Below are the code and all the weights of a small trained network. Each question names an input and a target symbol and asks about switching units off, where a switched-off unit gives its printed mean instead of its output.

import numpy as np


def w(rows, s, z=0):
    codes = np.array(rows[::2]) - 128.0
    scale = np.full(codes.shape[1], s)
    scale[-1] = z or s
    return codes * scale


def norm(h):
    return h / np.sqrt((h * h).mean(-1, keepdims=True) + 1e-5)


def f(y):
    return y / 2 * (1 + np.tanh(0.7978845608 * (y + 0.044715 * y**3)))


def softmax(a):
    e = np.exp(a - a.max(-1, keepdims=True))
    return e / e.sum(-1, keepdims=True)


def log_softmax(a):
    a = a - a.max(-1, keepdims=True)
    return a - np.log(np.exp(a).sum(-1, keepdims=True))


def net(x, mask):
    ids = ['ΓΘΨαβηλπτφ'.index(c) for c in x.split()]
    T = len(ids)
    res = E[ids] + P[:T]
    u = 0
    for l in range(2):
        r = norm(res)
        for j in range(2):
            rows = slice(2 * j, 2 * j + 2)
            q, k, v = (r @ M[l][rows].T for M in (Q, K, V))
            z = softmax(np.where(np.tri(T) > 0, q @ k.T / 2**0.5, -1e9)) @ v
            o = O[l][rows]
            res = res + np.where(mask[u + j], z, o[:, -1]) @ o[:, :-1]
        u += 2
        y = f(norm(res) @ A[l][:, :-1].T + A[l][:, -1])
        res = res + np.where(mask[u : u + 8], y, B[l][:, -1]) @ B[l][:, :-1]
        u += 8
    return log_softmax(norm(res)[-1] @ U[:, :-1].T + U[:, -1])


Q, K, V, O, A, B = {}, {}, {}, {}, {}, {}
E = w([
[62,123,150,122],'Γ',
[156,135,215,125],'Θ',
[139,181,149,131],'Ψ',
[174,124,51,61],'α',
[117,253,89,161],'β',
[93,119,173,118],'η',
[68,70,129,132],'λ',
[138,154,128,187],'π',
[151,144,148,147],'τ',
[169,92,166,153],'φ',
],0.023)
P = w([
[121,143,60,119],'0',
[114,9,177,174],'1',
[103,75,131,200],'2',
[82,86,123,222],'3',
[74,122,91,135],'4',
[108,83,142,201],'5',
[110,104,149,212],'6',
[128,99,136,185],'7',
[137,101,141,169],'8',
[107,149,112,171],'9',
],0.011)
Q[0] = w([
[109,176,200,14],'L0H0',
[214,74,26,196],'L0H0',
[187,100,127,163],'L0H1',
[247,235,190,85],'L0H1',
],0.014)
K[0] = w([
[136,155,246,104],'L0H0',
[218,119,7,91],'L0H0',
[117,143,156,83],'L0H1',
[84,155,204,195],'L0H1',
],0.016)
V[0] = w([
[63,189,184,191],'L0H0',
[128,73,13,45],'L0H0',
[45,126,170,250],'L0H1',
[183,132,168,207],'L0H1',
],0.015)
O[0] = w([
[161,13,254,132,90],'L0H0',
[53,205,35,56,139],'L0H0',
[47,87,93,195,233],'L0H1',
[167,122,69,251,254],'L0H1',
],0.0099,0.0073)
A[0] = w([
[127,82,81,87,77],'L0N0',
[51,225,200,95,250],'L0N1',
[134,216,135,149,52],'L0N2',
[120,129,143,125,160],'L0N3',
[212,79,44,49,91],'L0N4',
[166,136,79,7,172],'L0N5',
[99,47,99,118,110],'L0N6',
[113,137,198,156,214],'L0N7',
],0.017,0.0025)
B[0] = w([
[98,143,156,140,123],'L0N0',
[158,53,5,129,195],'L0N1',
[116,148,50,152,167],'L0N2',
[126,121,117,117,131],'L0N3',
[29,207,137,93,151],'L0N4',
[23,142,35,120,216],'L0N5',
[167,99,132,198,176],'L0N6',
[178,104,73,126,254],'L0N7',
],0.019,0.0057)
Q[1] = w([
[139,38,106,131],'L1H0',
[104,225,251,116],'L1H0',
[163,190,155,107],'L1H1',
[172,140,117,95],'L1H1',
],0.027)
K[1] = w([
[195,235,60,67],'L1H0',
[104,31,130,250],'L1H0',
[67,117,192,163],'L1H1',
[96,102,190,131],'L1H1',
],0.022)
V[1] = w([
[166,165,216,228],'L1H0',
[4,74,128,201],'L1H0',
[92,218,49,179],'L1H1',
[196,193,99,82],'L1H1',
],0.027)
O[1] = w([
[95,180,213,184,50],'L1H0',
[122,184,197,22,123],'L1H0',
[189,253,91,153,251],'L1H1',
[128,94,85,190,155],'L1H1',
],0.021,0.015)
A[1] = w([
[109,44,167,68,125],'L1N0',
[87,47,13,145,1],'L1N1',
[110,143,81,28,98],'L1N2',
[57,106,131,187,154],'L1N3',
[124,103,176,80,153],'L1N4',
[253,97,146,121,221],'L1N5',
[130,76,132,196,186],'L1N6',
[201,78,121,103,140],'L1N7',
],0.022,0.0038)
B[1] = w([
[242,175,190,158,193],'L1N0',
[254,61,181,127,248],'L1N1',
[53,211,149,70,220],'L1N2',
[49,71,94,81,169],'L1N3',
[171,130,188,111,155],'L1N4',
[73,147,44,127,210],'L1N5',
[67,195,103,78,207],'L1N6',
[144,91,62,98,175],'L1N7',
],0.027,0.011)
U = w([
[70,143,169,148,136],'Γ',
[135,207,255,104,231],'Θ',
[210,106,47,164,2],'Ψ',
[186,248,122,237,131],'α',
[16,158,123,171,142],'β',
[136,149,127,131,27],'η',
[125,49,87,195,202],'λ',
[65,207,104,30,136],'π',
[229,115,163,95,111],'τ',
[199,151,158,59,47],'φ',
],0.0096,0.003)

Each question gives the input, a string of symbols that net reads in full, and the target symbol t.
The units are the heads (2 rows each of Q, K, V and O) and the neurons (one row each of A and B). Each row of codes is followed by its name. A weight is (code - 128) times the scale printed after its matrix; where a second scale follows, it is the last column's (O, A, B and U).
mask holds one flag per unit, layer by layer, with each layer's heads first. A switched-off unit (its flag False) gives its mean, the last column of its rows in O or B, instead of its output. The means were averaged over made-up inputs and are rounded, as every weight is.
A unit's drop is (log p(t) with every unit on - log p(t) with that unit switched off) / (log p(t) with every unit on - log p(t) with every unit switched off).
The circuit of an input: a set's keep is (log p(t) with only the set's units on - log p(t) with every unit switched off) / (log p(t) with every unit on - log p(t) with every unit switched off). Starting from the 12 units with the biggest drops (on a tie, the unit counted first), units are removed one at a time, each time the one whose removal leaves the highest keep (on an exact tie, the one counted first), for as long as the keep stays at least 0.8.
units of the circuit, in order: the units of the circuit, biggest drop first
k most important neurons: the k neurons with the biggest drops, biggest first
top k neurons in layer l: the k neurons of layer l with the biggest drops, biggest first
input φ π π η φ, target α: units of the circuit, in order => [L1H0; L0H1; L0N5]
input α π τ, target π: units of the circuit, in order => [L0N5; L0H1]
input Ψ η φ α, target π: 2 most important neurons => [L1N2; L0N4]
input Ψ τ π β, target λ: units of the circuit, in order => [L0H0; L0H1; L1H1]
input α φ π φ η, target τ: units of the circuit, in order => [L0H1; L1H1; L1N0]
input φ α π π φ π π λ, target π: units of the circuit, in order => [L0N5; L0H1]
input λ η π π π π Θ, target π: top 2 neurons in layer 1 => [L1N5; L1N1]
input η π π, target τ: 3 most important neurons => [L1N0; L0N1; L0N7]
input η Θ φ φ φ π, target τ: 3 most important neurons => [L0N1; L1N0; L0N7]
input Ψ α φ φ, target π: 2 most important neurons => [L0N5; L1N2]
input π η λ, target Θ: units of the circuit, in order => [L1H0; L0H0]
input π α φ φ φ Ψ φ Ψ η, target τ: units of the circuit, in order => [L0H1; L0H0]
input τ φ φ π φ Ψ φ η, target β: 2 most important neurons => [L1N6; L1N1]
input τ Ψ α π φ λ, target π: units of the circuit, in order => [L1N2; L0H1]
input η φ Γ λ π π φ, target τ: 2 most important neurons => [L1N0; L0N1]
input Ψ π φ φ β, target λ: units of the circuit, in order => [L0H1; L0H0; L1H1]
input φ τ τ Ψ φ Ψ α, target π: top 2 neurons in layer 1 => [L1N2; L1N0]
input Ψ τ φ Γ, target λ: most important neuron => [L0N7]
input τ π φ, target β: most important neuron => [L0N5]
input φ φ φ Γ φ, target α: top 3 neurons in layer 0 => [L0N5; L0N7; L0N1]
input η φ τ, target τ: top 3 neurons in layer 0 => [L0N1; L0N7; L0N5]
